[[-11.396  -0.294  -7.147   1.040   3.070   6.667  -4.855  10.804  -9.923
    3.679]
 [-10.400  -8.527   7.409  -8.907   3.545   1.322  -4.786   6.099 -18.834
    7.490]
 [ -8.359  -8.116   0.333   5.720   8.561   6.288  -9.552  17.215 -12.692
    1.506]
 [ -8.455  -2.597  -2.247   0.552   2.496   5.657   2.503   9.290  -9.269
    4.644]
 [ -9.193  -7.661   5.855  -5.698   2.574   3.570   3.540   6.787 -14.142
    8.218]
 [-10.066  -9.550   5.278  -5.379   6.255   0.758 -17.266   8.757 -17.739
    3.199]
 [-12.844  -2.707  -4.112  -1.513   2.334   7.734   0.684   9.931 -10.113
    7.520]
 [ -7.631 -11.156  10.786  -8.073   4.299  -0.291  -5.694   5.512 -17.697
    5.991]
 [ -8.888  -5.413   1.974   1.759   5.724   6.785   4.643  15.130 -16.449
    5.971]
 [-10.281  -8.203   2.771   1.799   9.212   5.218 -10.918  17.773 -20.373
    3.136]
 [-12.760  -6.182  -1.213   2.740   7.619   8.754  -4.472  18.270 -16.788
    5.922]
 [ -3.196 -11.546  10.180   1.629   8.900   0.484  -8.168  13.724 -18.585
    0.262]] Answer: 0.262

[[-0.8  0.1  1.3 -1.4 -2.1 -1.2 -0.2  0.3]
 [-1.1  0.1  1.4 -0.9 -2.7 -2.0  1.2  1.0]
 [-0.8  0.1  1.5 -1.7 -1.9 -0.7 -0.3  0.0]
 [-1.1  0.4  1.2 -1.4 -2.2 -1.0 -0.2  0.3]
 [-1.6 -0.3  1.5  0.3 -1.0 -1.0  1.8  1.3]
 [-0.3 -0.3 -0.3 -0.4 -0.3 -0.2 -0.5 -0.2]
 [-1.6 -0.3  1.4  0.4 -0.9 -0.9  1.8  1.3]
 [-1.6 -0.3  1.4  0.4 -1.1 -0.8  1.8  1.2]
 [-0.8 -0.2  1.4 -1.3 -1.9 -1.6  0.6  0.6]
 [-1.6 -0.3  1.5  0.4 -1.0 -1.0  1.8  1.4]
 [-0.9  0.2  1.4 -1.4 -2.1 -1.0 -0.2  0.3]] Answer: 0.3

[[ -15.510   27.663   34.456   26.223 -107.027  131.773   57.533  122.830
    30.965   67.246  -46.037]
 [  60.371   16.867  124.638  -60.764   72.031  -84.108  -24.500    0.701
    70.851  116.266  -47.148]
 [  32.059   27.247   87.459  159.779  -41.385   38.682  -47.445   88.722
   -37.760   16.572   81.974]
 [ 193.480  205.868   93.898   65.271  -22.767   62.827  140.297   22.906
   158.327   18.284  163.493]
 [ 103.616   45.892  107.860   86.933 -158.390  -20.708   58.352   78.303
    21.824  122.024  262.055]
 [  27.244    0.434   -4.810  134.434  162.249  160.242  249.965  192.524
    91.851  232.972  226.942]
 [  33.292   52.769  -36.926   71.025  107.049  188.640   80.849   23.204
    71.782   38.836  121.870]
 [  60.849   84.148   14.373  -70.141   45.193  110.314   90.372    3.368
   124.326   50.682  -27.239]
 [  28.002   47.418    5.578  138.952  190.989  115.115  141.305  100.815
    49.416   71.543   84.630]] Answer: 84.630

[[ 0.03 -0.02 -0.01  0.14 -0.07 -0.08  0.11  0.02  0.02  0.00  0.08 -0.02
   0.08]
 [ 0.07 -0.04 -0.01  0.15 -0.08 -0.12  0.12  0.03  0.05 -0.01  0.09 -0.06
   0.05]
 [-0.01  0.02 -0.02  0.02 -0.02  0.04  0.04  0.01 -0.05 -0.06 -0.05  0.07
   0.13]
 [-0.05 -0.08  0.05  0.17 -0.02 -0.13  0.09  0.08  0.04  0.02  0.02 -0.05
   0.05]
 [ 0.03 -0.02  0.09  0.04 -0.10  0.09 -0.01 -0.04  0.00  0.04  0.17  0.03
   0.08]
 [-0.11 -0.07  0.09  0.17 -0.01 -0.14  0.02  0.07  0.03  0.04 -0.05 -0.05
   0.05]
 [ 0.11 -0.11  0.05  0.03 -0.20  0.09  0.11  0.10  0.07 -0.18  0.18 -0.25
   0.20]
 [-0.03  0.02 -0.01  0.06 -0.04  0.04  0.09  0.00 -0.04 -0.05 -0.04  0.07
   0.15]
 [ 0.03  0.03 -0.03  0.06 -0.08 -0.08 -0.04 -0.05 -0.05  0.01 -0.06 -0.10
   0.20]
 [ 0.11  0.02 -0.04  0.16 -0.13 -0.07  0.12  0.03  0.05 -0.02  0.13 -0.05
   0.09]] Answer: 0.09

[[-0.028  0.050 -0.106 -0.276 -0.147 -0.079  0.064 -0.106]
 [-0.095 -0.143  0.043  0.190  0.173 -0.228 -0.129 -0.012]
 [ 0.054 -0.003 -0.036 -0.106 -0.098 -0.010 -0.026  0.024]
 [-0.006  0.082 -0.080 -0.050 -0.098  0.167 -0.012 -0.053]
 [-0.035 -0.003 -0.062 -0.022 -0.024  0.071 -0.019 -0.004]
 [ 0.084 -0.036 -0.080  0.148 -0.061  0.030  0.043 -0.053]] Answer: -0.053
---
array([ 1.363, -0.747,  0.161, -0.933, -1.025]) ⇒ 1.363
array([-172.040,  178.400, -164.400,  138.883,  -91.130]) ⇒ -172.040
array([176.5, -96.5,  76.3, 125.7, 143.0]) ⇒ 176.5
array([ 0.120,  0.011,  0.014, -0.136, -0.062]) ⇒ 0.120
array([ 1.2,  1.7, -1.3, -1.4, -0.9]) ⇒ 1.2
array([ 0.118,  0.018, -0.101, -0.122,  0.178]) ⇒ 0.118
---
[[-257.15  -18.08  -46.78   37.33 -131.64  178.19  225.25   38.50   56.43
  -149.73   78.27  191.87   59.95 -113.68  -12.25 -223.67]
 [-244.40   59.48  -53.48  154.22  -96.47  -91.68 -129.67   -0.57 -111.90
   -67.19   99.30   92.23 -109.90  -66.37  129.17 -222.67]
 [  83.33   56.90 -140.53 -114.61  -41.64 -281.28  -98.55  230.73 -112.89
  -225.22 -142.61   94.43   52.70   16.10  -17.61   90.46]
 [ 147.89 -212.08   23.29    6.25  112.85   74.60  -60.23   13.49  -81.20
   152.44 -120.31  -45.32 -188.78  -86.69    7.95  255.64]
 [  29.88   97.21 -135.56 -112.89  -78.22 -284.24 -101.89  303.53 -111.49
  -207.98 -150.15  151.82   28.07   40.32  -20.41   47.34]
 [ 102.66 -222.11   17.79   -7.96   63.76  148.72  -50.13   11.28  -87.88
   172.60 -117.71  -15.32 -180.80  -84.23   23.85  222.25]
 [-194.87 -149.99   11.79  -18.11  -34.50 -125.77  271.79    4.81   86.66
  -181.28   36.02  -98.29  -11.12  296.77   -6.83  -24.03]
 [ 139.06 -216.08   16.65   45.63   45.98   46.13  -73.16    3.54  -84.54
    48.47 -111.04  -12.94 -196.93  -32.33    3.59  285.53]
 [-252.36  -58.01  -48.82    0.86 -135.05  238.65  225.38   38.77  -22.04
  -174.93   74.39   95.22  -48.70 -121.06  -17.57 -212.78]
 [ 132.63 -211.25  -51.54  103.35   28.60   59.42  -77.31    3.09  -85.08
   106.73 -126.53   13.20 -194.83  -63.18   32.37  240.31]
 [-252.19  -43.66  -10.06  -36.80 -106.57  -99.73 -126.15  -10.15 -120.59
  -105.49  120.92  102.86 -159.07  -64.16   -6.28 -234.05]]: -234.05

[[ -30.10  -81.06   67.52   57.79   89.44  150.29   54.52]
 [ 109.45  295.08  176.38  198.43  127.04   30.35  -47.45]
 [  14.51   37.48  152.49  159.22  113.00  133.84 -131.97]
 [   5.26  192.60  181.97  196.13  158.91   95.20  -34.53]
 [ -75.95   96.72  171.63  176.04  177.48  143.36    8.70]
 [  23.01  181.00  208.14  225.63  153.91  105.43 -149.77]
 [ -27.54   33.22   57.93   49.01  110.92  104.11  211.50]
 [  77.05   86.93  110.19  115.92   82.77   82.95  -34.04]
 [  41.05  143.38  184.97  200.76  131.26  104.40 -149.08]
 [  68.11  161.99  139.34  148.69  109.85   70.94  -23.52]
 [-132.23   -2.17  136.67  132.41  175.28  177.55   79.92]]: 79.92

[[ 0.1 -2.6 -1.0  1.2 -2.4 -0.8]
 [-1.2 -0.1  0.5 -1.0 -0.7  0.2]
 [-1.1  0.1  0.7 -0.5 -0.7  0.4]
 [ 1.3 -0.8 -1.6  1.4  0.2 -1.0]
 [-0.1  0.1 -0.6 -0.6  0.3 -0.6]
 [-0.5 -2.1 -1.2  1.7 -2.4 -1.6]
 [ 1.5 -0.9 -1.0  1.0  0.1 -0.1]
 [-1.2 -0.1  0.7 -1.3 -0.6  0.4]]: 0.4

[[  50.1   89.9  -12.8 -125.6   44.7  243.9   78.9  252.3   -0.8   10.9]
 [ 190.6   44.4 -114.6 -159.9   15.9  185.6  -61.2  152.1  119.3   83.9]
 [ 118.7  -56.9  -66.2  -35.7   24.1  142.5  -59.6    0.5  233.2   71.0]
 [ 183.1   84.7  -28.6  -13.3   30.2   -4.7  -44.9   48.9   52.2  114.8]
 [-108.7 -115.3  113.3  174.9   63.6  104.3   98.4  -97.8  220.4  -14.1]
 [ 165.5   51.2  -22.6   14.1   29.3   -5.9  -47.6    7.8   93.3  110.5]
 [  80.5  156.8   37.8  -48.1   50.2   91.8   83.2  211.0  -88.4   46.1]
 [ 286.7  -26.9 -156.4  -80.1   -0.4   40.7 -186.4  -47.3  257.2  161.5]
 [-118.9 -143.6   79.2  120.6   59.0  198.2   94.4  -58.5  260.9  -34.4]]: -34.4

[[  0.569 -15.361 -15.716 -16.467 -16.091  -8.049 -14.269   8.435]
 [  4.570 -14.969 -14.924 -15.204 -17.059 -17.148 -13.969   3.497]
 [ -7.815 -15.258 -16.242 -15.633 -15.934 -17.008  -9.353  17.051]
 [-14.183 -15.690 -16.408 -15.680 -14.909 -10.453  15.761  -9.729]
 [-14.097 -15.575 -15.853 -15.944  -8.760  13.877  -7.694 -14.140]
 [-14.948 -15.477 -16.490 -16.097  -9.624  13.166  -6.221 -14.395]]: -14.395
